Below is a small trained network, with its code and all its weights. Each question gives an input and a target symbol and asks what happens when units are switched off, that is, made to give their printed mean instead of their output.

import numpy as np


def w(rows, s, z=0):
    codes = np.array(rows[::2]) - 128.0
    scale = np.full(codes.shape[1], s)
    scale[-1] = z or s
    return codes * scale


def f(y):
    return np.maximum(y, 0)


def softmax(a):
    e = np.exp(a - a.max(-1, keepdims=True))
    return e / e.sum(-1, keepdims=True)


def log_softmax(a):
    a = a - a.max(-1, keepdims=True)
    return a - np.log(np.exp(a).sum(-1, keepdims=True))


def net(x, mask):
    ids = ['ΔΠΦαβγζηθμξσψω'.index(c) for c in x.split()]
    T = len(ids)
    res = E[ids] + P[:T]
    u = 0
    for l in range(2):
        r = res
        for j in range(2):
            rows = slice(3 * j, 3 * j + 3)
            q, k, v = (r @ M[l][rows].T for M in (Q, K, V))
            z = softmax(np.where(np.tri(T) > 0, q @ k.T / 3**0.5, -1e9)) @ v
            o = O[l][rows]
            res = res + np.where(mask[u + j], z, o[:, -1]) @ o[:, :-1]
        u += 2
        y = f(res @ A[l][:, :-1].T + A[l][:, -1])
        res = res + np.where(mask[u : u + 12], y, B[l][:, -1]) @ B[l][:, :-1]
        u += 12
    return log_softmax(res[-1] @ U[:, :-1].T + U[:, -1])


Q, K, V, O, A, B = {}, {}, {}, {}, {}, {}
E = w([
[144,145,166,132,101],'Δ',
[121,134,136,124,89],'Π',
[151,139,111,127,67],'Φ',
[147,127,119,105,64],'α',
[122,136,151,156,108],'β',
[131,109,100,113,89],'γ',
[109,86,86,147,127],'ζ',
[114,118,124,180,158],'η',
[118,163,178,125,39],'θ',
[134,94,76,140,127],'μ',
[101,127,144,161,162],'ξ',
[106,138,161,135,140],'σ',
[114,110,85,138,2],'ψ',
[143,168,223,105,165],'ω',
],0.018)
P = w([
[116,117,116,86,90],'0',
[186,100,136,152,185],'1',
[115,198,49,134,155],'2',
[117,37,163,92,86],'3',
[18,147,141,19,213],'4',
[207,123,163,159,86],'5',
[59,208,152,249,54],'6',
],0.016)
Q[0] = w([
[60,161,132,66,136],'0.h0',
[122,97,161,121,113],'0.h0',
[255,112,116,119,166],'0.h0',
[68,139,106,119,103],'0.h1',
[143,185,163,57,173],'0.h1',
[172,113,144,164,201],'0.h1',
],0.013)
K[0] = w([
[76,100,119,101,89],'0.h0',
[155,68,92,191,153],'0.h0',
[146,196,84,145,149],'0.h0',
[34,94,130,61,182],'0.h1',
[48,254,92,64,148],'0.h1',
[216,218,62,198,174],'0.h1',
],0.0095)
V[0] = w([
[162,151,164,138,154],'0.h0',
[251,167,131,105,119],'0.h0',
[229,162,53,149,130],'0.h0',
[54,102,157,166,108],'0.h1',
[247,116,137,43,131],'0.h1',
[47,88,142,3,119],'0.h1',
],0.0058)
O[0] = w([
[141,123,130,181,90,63],'0.h0',
[155,84,181,138,127,113],'0.h0',
[158,43,182,207,255,112],'0.h0',
[66,211,113,202,67,171],'0.h1',
[197,39,42,168,121,138],'0.h1',
[48,9,88,126,220,255],'0.h1',
],0.0042,0.0046)
A[0] = w([
[61,195,209,199,127,189],'0.n0',
[28,138,128,149,222,254],'0.n1',
[30,114,132,41,141,84],'0.n2',
[76,94,47,224,105,115],'0.n3',
[197,44,97,49,69,159],'0.n4',
[185,17,114,118,81,242],'0.n5',
[192,53,99,121,203,131],'0.n6',
[151,231,6,121,167,107],'0.n7',
[169,141,221,108,195,36],'0.n8',
[89,141,189,2,202,150],'0.n9',
[207,130,181,95,155,186],'0.n10',
[184,109,107,233,37,95],'0.n11',
],0.007,0.0058)
B[0] = w([
[204,116,63,132,55,196],'0.n0',
[187,158,87,88,27,229],'0.n1',
[84,74,71,75,135,196],'0.n2',
[150,170,103,74,146,210],'0.n3',
[81,99,125,233,147,215],'0.n4',
[131,170,180,217,177,254],'0.n5',
[160,143,117,134,196,149],'0.n6',
[115,155,254,136,140,158],'0.n7',
[133,114,134,138,39,135],'0.n8',
[106,126,133,72,58,188],'0.n9',
[149,157,194,132,112,158],'0.n10',
[175,150,106,200,110,220],'0.n11',
],0.0082,0.0085)
Q[1] = w([
[78,99,181,94,216],'1.h0',
[108,254,74,112,129],'1.h0',
[168,3,79,76,132],'1.h0',
[135,50,110,149,81],'1.h1',
[153,52,126,104,130],'1.h1',
[175,200,76,148,83],'1.h1',
],0.0083)
K[1] = w([
[62,172,100,116,166],'1.h0',
[54,18,120,140,165],'1.h0',
[244,182,129,153,150],'1.h0',
[176,138,138,255,72],'1.h1',
[213,224,169,98,216],'1.h1',
[115,8,194,129,117],'1.h1',
],0.0089)
V[1] = w([
[159,126,71,96,226],'1.h0',
[249,197,152,78,89],'1.h0',
[110,94,251,97,107],'1.h0',
[174,119,166,75,150],'1.h1',
[125,79,128,145,205],'1.h1',
[188,151,186,213,128],'1.h1',
],0.013)
O[1] = w([
[71,201,43,206,149,50],'1.h0',
[172,162,170,183,75,78],'1.h0',
[65,187,249,57,91,102],'1.h0',
[167,222,152,150,104,36],'1.h1',
[63,119,104,217,180,133],'1.h1',
[151,75,179,171,164,250],'1.h1',
],0.012,0.017)
A[1] = w([
[201,135,170,208,143,74],'1.n0',
[119,139,112,170,207,131],'1.n1',
[192,140,58,121,100,167],'1.n2',
[141,195,129,51,105,77],'1.n3',
[72,254,149,94,45,54],'1.n4',
[127,154,94,130,67,112],'1.n5',
[139,198,172,152,162,255],'1.n6',
[165,114,55,142,144,184],'1.n7',
[147,116,44,105,95,135],'1.n8',
[122,114,111,93,203,147],'1.n9',
[41,160,78,51,40,180],'1.n10',
[155,166,97,162,173,106],'1.n11',
],0.0093,0.009)
B[1] = w([
[115,176,53,57,148,252],'1.n0',
[121,192,162,130,92,196],'1.n1',
[144,94,96,155,94,169],'1.n2',
[86,52,200,142,165,158],'1.n3',
[143,171,55,217,200,161],'1.n4',
[153,146,86,194,113,141],'1.n5',
[40,167,92,78,28,160],'1.n6',
[101,145,148,162,88,240],'1.n7',
[127,177,79,162,76,210],'1.n8',
[79,120,125,158,99,218],'1.n9',
[198,223,121,80,255,210],'1.n10',
[131,133,244,143,134,146],'1.n11',
],0.0093,0.016)
U = w([
[119,162,37,126,129,2],'Δ',
[123,102,172,85,160,86],'Π',
[26,149,103,102,164,168],'Φ',
[165,129,98,151,230,69],'α',
[82,148,82,39,205,140],'β',
[35,102,167,123,177,125],'γ',
[117,139,149,201,90,169],'ζ',
[211,145,104,164,126,181],'η',
[211,107,158,147,94,190],'θ',
[112,181,160,163,148,201],'μ',
[210,128,116,175,56,128],'ξ',
[126,86,67,82,71,131],'σ',
[254,34,174,249,196,142],'ψ',
[73,129,196,114,45,105],'ω',
],0.008,0.0062)

Each question gives the input, a string of symbols that net reads in full, and the target symbol t.
The units are the heads (3 rows each of Q, K, V and O) and the neurons (one row each of A and B). Each row of codes is followed by its name. A weight is (code - 128) times the scale printed after its matrix; where a second scale follows, it is the last column's (O, A, B and U).
mask holds one flag per unit, layer by layer, with each layer's heads first. A switched-off unit (its flag False) gives its mean, the last column of its rows in O or B, instead of its output. The means were averaged over made-up inputs and are rounded, as every weight is.
A unit's drop is (log p(t) with every unit on - log p(t) with that unit switched off) / (log p(t) with every unit on - log p(t) with every unit switched off).
top k neurons: the k neurons with the biggest drops, biggest first
top k neurons in layer l: the k neurons of layer l with the biggest drops, biggest first
which heads matter: for each layer, one digit per head in row order, 1 if its drop is at least 0.15 and else 0, layers parted by /
input Δ ω σ ψ ψ, target μ: top 2 neurons	[0.n2 1.n4]
input ψ ψ ψ ζ β, target σ: which heads matter	01 / 11
input Π ψ ξ, target β: top neuron in layer 0	[0.n11]
input ψ Δ Φ Δ ψ Φ ζ, target ω: top 2 neurons	[0.n0 0.n2]
input α ψ Π ψ Π θ α, target σ: top 2 neurons	[0.n4 0.n0]
input ψ ζ Φ, target σ: which heads matter	00 / 11
input μ Φ γ σ ξ ζ ω, target α: top 2 neurons in layer 1	[1.n4 1.n10]
input Π Π ψ Π Φ ψ β, target β: which heads matter	00 / 10
input ψ ψ Π ψ ω ψ, target ω: top 3 neurons	[0.n9 0.n5 0.n1]
input θ α Π Φ ψ, target γ: top 2 neurons in layer 0	[0.n5 0.n0]
input ψ ζ γ μ, target μ: top 3 neurons	[1.n0 0.n7 1.n1]
input ω η ψ θ ψ, target ξ: which heads matter	01 / 11
input Π ω ψ μ Π, target μ: top 3 neurons	[0.n2 1.n4 0.n1]
input γ Π Π ψ Φ ω, target ω: which heads matter	00 / 10
input η ω ω μ ψ ψ ζ, target ζ: top 2 neurons in layer 0	[0.n3 0.n4]
input σ ψ σ, target α: which heads matter	01 / 01
input ζ Π γ, target Δ: top 3 neurons	[0.n11 0.n0 1.n8]
input ω ζ ω β ψ, target Δ: which heads matter	00 / 10
input Φ ψ β Φ ζ, target σ: top neuron	[0.n2]
input Φ ψ γ, target ψ: which heads matter	01 / 00
input Π Φ Φ, target β: which heads matter	00 / 11
input ψ ψ Φ ζ σ ψ β, target Δ: which heads matter	00 / 11
input Π ψ γ, target β: which heads matter	00 / 11
input σ ζ ψ ω ζ Π, target ω: top neuron	[0.n3]
input ω ψ Π, target μ: which heads matter	01 / 11
input ψ Π η μ μ Π Φ, target ζ: which heads matter	00 / 11
input Φ ψ ψ, target ψ: top 2 neurons in layer 1	[1.n0 1.n6]
